Below are the code and all the weights of a small trained network. Each question names an input and a target symbol and asks about switching units off, where a switched-off unit gives its printed mean instead of its output.

import numpy as np


def w(rows, s, z=0):
    codes = np.array(rows[::2]) - 128.0
    scale = np.full(codes.shape[1], s)
    scale[-1] = z or s
    return codes * scale


def f(y):
    return np.maximum(y, 0)


def softmax(a):
    e = np.exp(a - a.max(-1, keepdims=True))
    return e / e.sum(-1, keepdims=True)


def log_softmax(a):
    a = a - a.max(-1, keepdims=True)
    return a - np.log(np.exp(a).sum(-1, keepdims=True))


def net(x, mask):
    ids = ['Λαγεζμξω'.index(c) for c in x.split()]
    T = len(ids)
    res = E[ids] + P[:T]
    r = res
    for j in range(2):
        rows = slice(3 * j, 3 * j + 3)
        q, k, v = (r @ M[0][rows].T for M in (Q, K, V))
        z = softmax(np.where(np.tri(T) > 0, q @ k.T / 3**0.5, -1e9)) @ v
        o = O[0][rows]
        res = res + np.where(mask[j], z, o[:, -1]) @ o[:, :-1]
    y = f(res @ A[0][:, :-1].T + A[0][:, -1])
    res = res + np.where(mask[2:14], y, B[0][:, -1]) @ B[0][:, :-1]
    return log_softmax(res[-1] @ U[:, :-1].T + U[:, -1])


Q, K, V, O, A, B = {}, {}, {}, {}, {}, {}
E = w([
[61,112,114,112,47,71,9,153],'Λ',
[52,97,84,85,90,36,143,174],'α',
[165,75,63,208,147,119,151,93],'γ',
[72,60,143,61,146,209,132,196],'ε',
[89,114,90,19,168,106,88,144],'ζ',
[112,50,172,103,202,112,48,142],'μ',
[164,128,155,76,84,83,139,182],'ξ',
[147,109,235,176,108,144,77,169],'ω',
],0.015)
P = w([
[67,66,159,112,74,101,57,202],'0',
[85,85,160,107,114,106,83,200],'1',
[115,114,163,94,141,107,84,194],'2',
[133,98,150,89,115,122,92,171],'3',
[160,104,126,83,121,122,99,163],'4',
[175,101,120,77,110,132,97,144],'5',
[195,95,106,73,120,137,106,131],'6',
[211,99,97,74,121,141,118,123],'7',
[234,90,92,75,115,144,123,106],'8',
[244,85,84,75,109,153,133,104],'9',
[255,86,59,73,106,158,132,85],'10',
],0.0074)
Q[0] = w([
[182,95,149,115,103,110,93,144],'H0',
[65,113,131,165,175,176,181,128],'H0',
[96,158,117,145,132,159,167,113],'H0',
[176,83,150,32,188,90,89,185],'H1',
[121,251,227,246,182,127,167,88],'H1',
[70,127,115,136,144,194,145,81],'H1',
],0.013)
K[0] = w([
[212,117,89,193,126,171,151,50],'H0',
[102,123,168,92,95,155,137,208],'H0',
[50,102,143,95,117,125,121,191],'H0',
[250,146,137,215,121,124,168,62],'H1',
[40,130,176,118,83,78,81,247],'H1',
[91,127,102,97,140,58,98,123],'H1',
],0.012)
V[0] = w([
[222,123,150,94,147,149,105,163],'H0',
[81,124,49,148,125,155,177,113],'H0',
[126,157,202,27,151,151,149,124],'H0',
[199,167,94,111,45,91,202,159],'H1',
[20,126,21,67,157,41,141,78],'H1',
[127,129,99,237,118,1,103,69],'H1',
],0.0085)
O[0] = w([
[23,138,73,141,173,148,157,112,247],'H0',
[184,72,124,115,51,67,133,148,2],'H0',
[93,179,126,167,141,137,76,170,95],'H0',
[24,144,239,98,154,22,89,254,113],'H1',
[213,134,65,18,181,126,51,203,11],'H1',
[92,253,60,125,111,140,110,183,106],'H1',
],0.0077,0.0034)
A[0] = w([
[110,161,136,187,139,150,166,49,79],'N0',
[162,233,75,51,103,80,111,135,3],'N1',
[95,254,72,103,204,170,96,182,110],'N2',
[230,97,159,83,138,110,129,167,149],'N3',
[104,155,131,143,92,148,166,120,210],'N4',
[167,110,64,167,190,157,96,97,182],'N5',
[151,127,109,138,130,201,112,69,64],'N6',
[55,103,94,150,144,129,117,90,133],'N7',
[198,225,148,139,20,90,77,131,102],'N8',
[169,231,68,147,74,57,235,153,44],'N9',
[54,134,102,107,128,91,181,96,170],'N10',
[128,159,47,107,108,159,182,77,167],'N11',
],0.0085,0.0054)
B[0] = w([
[183,120,67,73,115,159,126,147,218],'N0',
[190,143,207,199,121,117,81,121,210],'N1',
[130,82,156,184,64,176,172,196,208],'N2',
[147,176,113,132,167,172,195,59,238],'N3',
[96,142,114,66,155,137,136,86,218],'N4',
[58,137,110,140,118,83,129,127,248],'N5',
[140,138,106,186,130,33,142,146,189],'N6',
[150,168,176,169,145,134,140,139,247],'N7',
[49,166,123,171,34,133,115,76,178],'N8',
[2,120,213,65,173,123,142,149,175],'N9',
[185,172,176,118,123,158,109,117,255],'N10',
[141,129,161,194,171,80,142,183,225],'N11',
],0.009,0.0051)
U = w([
[115,124,105,133,86,136,76,101,89],'Λ',
[84,111,194,110,172,87,90,150,144],'α',
[111,119,60,181,149,76,157,128,197],'γ',
[108,116,93,130,100,162,158,160,64],'ε',
[245,132,168,168,137,117,102,152,96],'ζ',
[151,112,69,30,169,150,92,90,253],'μ',
[104,202,146,140,137,180,178,56,130],'ξ',
[146,3,165,139,86,113,161,84,81],'ω',
],0.0065,0.0041)

Each question gives the input, a string of symbols that net reads in full, and the target symbol t.
The units are the heads (3 rows each of Q, K, V and O) and the neurons (one row each of A and B). Each row of codes is followed by its name. A weight is (code - 128) times the scale printed after its matrix; where a second scale follows, it is the last column's (O, A, B and U).
mask holds one flag per unit, heads first, then neurons. A switched-off unit (its flag False) gives its mean, the last column of its rows in O or B, instead of its output. The means were averaged over made-up inputs and are rounded, as every weight is.
A unit's drop is (log p(t) with every unit on - log p(t) with that unit switched off) / (log p(t) with every unit on - log p(t) with every unit switched off).
The circuit of an input: a set's keep is (log p(t) with only the set's units on - log p(t) with every unit switched off) / (log p(t) with every unit on - log p(t) with every unit switched off). Starting from the 12 units with the biggest drops (on a tie, the unit counted first), units are removed one at a time, each time the one whose removal leaves the highest keep (on an exact tie, the one counted first), for as long as the keep stays at least 0.8.
units of the circuit, in order: the units of the circuit, biggest drop first
most important unit: the unit with the biggest drop
k most important neurons: the k neurons with the biggest drops, biggest first
which heads matter: for each layer, one digit per head in row order, 1 if its drop is at least 0.15 and else 0, layers parted by /
drop of u: that unit's drop, to one decimal
input ε γ ω, target ω: most important unit	H0
input ξ ω μ ω α ζ μ ω ζ, target ξ: units of the circuit, in order	[H1, H0]
input Λ ε ξ ε α ζ μ γ α ξ α, target α: units of the circuit, in order	[H1, N9, N1]
input α μ ξ ξ ε ζ, target α: which heads matter	11
input μ ζ Λ α μ α ε, target γ: 3 most important neurons	[N6, N5, N11]
input ε ξ ξ μ ζ μ α ξ ξ ζ, target α: which heads matter	01
input μ Λ ε ξ α μ μ ζ, target γ: which heads matter	01
input ξ ε ω μ ζ Λ α ε ζ ξ μ, target α: which heads matter	11
input ω ω ε Λ μ ζ μ ε Λ, target γ: 2 most important neurons	[N6, N5]
input ξ ξ μ ω ζ ζ μ, target γ: units of the circuit, in order	[H1, N6, N5, H0]
input ξ ω ξ ε Λ Λ ξ ζ ε, target α: which heads matter	11
input ζ ε ζ α μ ω ε ξ Λ, target α: which heads matter	01
input α γ ξ ξ ζ α ξ ζ, target ζ: units of the circuit, in order	[H1, N1, N2]
input Λ ξ μ Λ μ, target γ: 3 most important neurons	[N6, N5, N10]
input ξ μ ξ ε ε ξ μ ζ ω ξ Λ, target ξ: 2 most important neurons	[N7, N10]
input ξ α ξ ε ε ω Λ ω ε, target ξ: drop of H1	1.1
input ξ ζ ω γ ξ Λ ζ, target ζ: drop of N1	0.4
input ξ ξ ζ ω α, target ξ: drop of N9	0.0
